Below is a small trained network, with its code and all its weights. Each question gives an input and a class and asks what happens when units are switched off, that is, made to give their printed mean instead of their output.

import numpy as np


def w(rows, s, z=0):
    codes = np.array(rows[::2]) - 128.0
    scale = np.full(codes.shape[1], s)
    scale[-1] = z or s
    return codes * scale


def norm(h):
    return h / np.sqrt((h * h).mean(-1, keepdims=True) + 1e-5)


def f(y):
    return y / 2 * (1 + np.tanh(0.7978845608 * (y + 0.044715 * y**3)))


def log_softmax(a):
    a = a - a.max(-1, keepdims=True)
    return a - np.log(np.exp(a).sum(-1, keepdims=True))


def net(x, mask):
    res = np.array(x, float).reshape(1, 6) / 4 @ E
    u = 0
    for l in range(3):
        y = f(norm(res) @ A[l][:, :-1].T + A[l][:, -1])
        res = res + np.where(mask[u : u + 4], y, B[l][:, -1]) @ B[l][:, :-1]
        u += 4
    return log_softmax(norm(res)[-1] @ U[:, :-1].T + U[:, -1])


A, B = {}, {}
E = w([
[172,79,86,200,121,84,251],'x0',
[134,139,156,53,164,104,135],'x1',
[2,142,141,159,125,183,126],'x2',
[72,163,125,149,119,71,91],'x3',
[131,118,127,177,115,192,152],'x4',
[163,101,106,172,164,75,195],'x5',
],0.006)
A[0] = w([
[153,95,115,73,111,1,106,181],'L0N1',
[95,138,111,64,97,88,162,53],'L0N2',
[171,123,164,135,127,34,120,11],'L0N3',
[18,150,135,182,106,132,82,2],'L0N4',
],0.0077,0.00066)
B[0] = w([
[142,193,42,182,209,38,60,235],'L0N1',
[172,82,16,156,118,190,96,147],'L0N2',
[201,122,160,161,180,55,79,188],'L0N3',
[90,254,136,223,105,159,168,253],'L0N4',
],0.0066,0.0043)
A[1] = w([
[81,128,110,147,95,3,192,179],'L1N1',
[52,109,131,58,94,166,37,255],'L1N2',
[202,49,158,201,176,105,245,97],'L1N3',
[127,61,147,115,166,43,63,193],'L1N4',
],0.0044,0.0012)
B[1] = w([
[188,152,97,62,93,103,84,209],'L1N1',
[46,122,125,102,206,221,192,179],'L1N2',
[126,25,120,155,4,101,188,253],'L1N3',
[176,108,1,179,148,226,61,178],'L1N4',
],0.0073,0.0028)
A[2] = w([
[110,157,134,167,202,138,181,218],'L2N1',
[115,103,202,18,179,193,95,46],'L2N2',
[101,107,70,176,108,135,109,254],'L2N3',
[184,2,103,172,48,115,169,32],'L2N4',
],0.0072,0.00068)
B[2] = w([
[115,150,152,99,81,167,73,167],'L2N1',
[223,30,48,2,136,214,165,174],'L2N2',
[157,149,227,120,173,142,152,174],'L2N3',
[70,44,202,111,91,73,133,253],'L2N4',
],0.0082,0.0055)
U = w([
[186,149,71,148,194,38,58,175],'0',
[104,36,205,138,88,50,192,211],'1',
[24,252,187,164,122,170,143,125],'2',
[122,100,86,32,167,217,114,1],'3',
],0.011,0.00091)

Each question gives the input, the list of numbers given to net, and the class t.
The units are the neurons (one row each of A and B). Each row of codes is followed by its name. A weight is (code - 128) times the scale printed after its matrix; where a second scale follows, it is the last column's (A, B and U).
mask holds one flag per neuron, layer by layer. A switched-off neuron (its flag False) gives its mean, the last column of its row in B, instead of its output. The means were averaged over made-up inputs and are rounded, as every weight is.
A unit's drop is (log p(t) with every unit on - log p(t) with that unit switched off) / (log p(t) with every unit on - log p(t) with every unit switched off).
The circuit of an input: a set's keep is (log p(t) with only the set's units on - log p(t) with every unit switched off) / (log p(t) with every unit on - log p(t) with every unit switched off). Starting from all 12 units, units are removed one at a time, each time the one whose removal leaves the highest keep (on an exact tie, the one counted first), for as long as the keep stays at least 0.8.
units of the circuit, in order: the units of the circuit, biggest drop first
top k neurons: the k neurons with the biggest drops, biggest first
drop of u: that unit's drop, to one decimal
input [7,-7,7,4,-7,1], class 2: units of the circuit, in order : L0N4; L2N4
input [-3,8,4,2,0,-1], class 3: top 2 neurons : L2N2; L0N1
input [-1,3,-2,4,8,1], class 2: top 4 neurons : L0N3; L1N3; L2N4; L2N2
input [-4,-6,-2,4,5,7], class 2: units of the circuit, in order : L2N2
input [-8,8,3,2,-1,8], class 3: top 2 neurons : L2N2; L1N2
input [-6,7,3,1,7,1], class 3: top 2 neurons : L2N2; L0N1
input [2,4,5,-4,-7,0], class 3: top 2 neurons : L0N4; L0N3
input [-7,6,1,8,-8,-4], class 3: drop of L0N1 : -0.2
input [-6,-5,-3,2,2,2], class 2: drop of L0N4 : 0.3
input [-6,2,4,-1,-5,-6], class 3: drop of L2N2 : 1.4
